Here is a tiny trained network, its code and every weight. The questions are about switching its units off for an input and a class, where a switched-off unit gives its printed mean instead of its output.

import numpy as np


def w(rows, s, z=0):
    codes = np.array(rows[::2]) - 128.0
    scale = np.full(codes.shape[1], s)
    scale[-1] = z or s
    return codes * scale


def f(y):
    return np.maximum(y, 0)


def log_softmax(a):
    a = a - a.max(-1, keepdims=True)
    return a - np.log(np.exp(a).sum(-1, keepdims=True))


def net(x, mask):
    res = np.array(x, float).reshape(1, 4) / 4 @ E
    y = f(res @ A[0][:, :-1].T + A[0][:, -1])
    res = res + np.where(mask, y, B[0][:, -1]) @ B[0][:, :-1]
    return log_softmax(res[-1] @ U[:, :-1].T + U[:, -1])


A, B = {}, {}
E = w([
[128,130,129,129,129,128,129,129,128,128],'x0',
[117,111,133,131,187,179,106,141,151,249],'x1',
[130,131,130,128,127,126,125,130,127,129],'x2',
[46,72,202,215,136,104,92,40,123,121],'x3',
],0.011)
A[0] = w([
[77,97,184,158,132,113,106,73,128,122,135],'N1',
[124,117,133,131,163,160,115,138,135,215,135],'N2',
[140,134,121,126,121,127,138,130,129,117,142],'N3',
[106,113,148,138,126,125,115,108,125,125,131],'N4',
[127,128,132,122,129,131,123,132,128,135,126],'N5',
[120,117,131,131,183,170,109,139,140,252,137],'N6',
[174,158,79,94,127,139,145,180,131,133,252],'N7',
[131,132,123,127,91,99,143,125,121,32,242],'N8',
[80,97,190,158,133,112,108,76,124,122,134],'N9',
[116,123,134,126,138,133,120,128,127,149,110],'N10',
[174,161,80,99,130,140,145,170,130,132,243],'N11',
[126,120,136,129,120,112,135,118,124,110,139],'N12',
[129,129,124,127,113,116,128,127,125,107,160],'N13',
[133,138,124,132,135,138,123,142,129,136,131],'N14',
[133,136,120,128,89,98,138,123,124,19,254],'N15',
],0.012,0.0047)
B[0] = w([
[120,116,173,199,157,115,92,81,122,112,204],'N1',
[83,96,123,122,130,174,108,132,189,146,197],'N2',
[131,134,126,126,125,132,132,133,123,125,147],'N3',
[125,119,144,145,141,129,116,113,128,123,158],'N4',
[123,124,126,127,130,133,129,129,132,129,134],'N5',
[73,92,124,126,132,169,104,130,211,151,226],'N6',
[132,134,67,75,78,158,150,199,132,134,247],'N7',
[158,149,129,129,120,111,144,127,58,96,215],'N8',
[121,118,188,197,163,112,92,73,125,112,204],'N9',
[120,119,129,129,137,140,121,127,140,127,142],'N10',
[131,133,68,71,62,161,148,201,127,134,239],'N11',
[132,132,134,131,127,122,127,124,119,125,146],'N12',
[131,130,126,128,129,123,135,125,118,124,151],'N13',
[124,127,123,123,121,132,128,132,133,136,144],'N14',
[180,161,133,130,121,109,146,125,3,37,224],'N15',
],0.015)
U = w([
[208,221,57,71,78,120,226,186,61,79,246],'0',
[81,101,46,56,92,184,146,192,251,248,138],'1',
[169,161,205,193,169,1,125,46,53,63,122],'2',
[53,61,183,188,213,146,68,63,236,179,15],'3',
],0.0048,0.0011)

Each question gives the input, the list of numbers given to net, and the class t.
The units are the neurons (one row each of A and B). Each row of codes is followed by its name. A weight is (code - 128) times the scale printed after its matrix; where a second scale follows, it is the last column's (A, B and U).
mask holds one flag per neuron, in row order. A switched-off neuron (its flag False) gives its mean, the last column of its row in B, instead of its output. The means were averaged over made-up inputs and are rounded, as every weight is.
A unit's drop is (log p(t) with every unit on - log p(t) with that unit switched off) / (log p(t) with every unit on - log p(t) with every unit switched off).
k most important neurons: the k neurons with the biggest drops, biggest first
drop of u: that unit's drop, to one decimal
input [2,1,-7,2], class 3: most important neuron	N15
input [-4,1,3,2], class 3: 2 most important neurons	N15, N8
input [-2,2,6,0], class 1: 3 most important neurons	N9, N1, N15
input [2,3,2,0], class 1: 2 most important neurons	N9, N1
input [-5,0,-2,4], class 2: 2 most important neurons	N6, N2
input [1,1,7,-4], class 1: 2 most important neurons	N15, N8
input [5,1,3,3], class 3: 2 most important neurons	N15, N8
input [-6,1,-8,-4], class 1: 2 most important neurons	N15, N8
input [-6,1,1,5], class 3: drop of N15	1.1
input [0,2,-5,4], class 3: drop of N15	0.1
input [-6,0,6,3], class 2: drop of N6	0.4
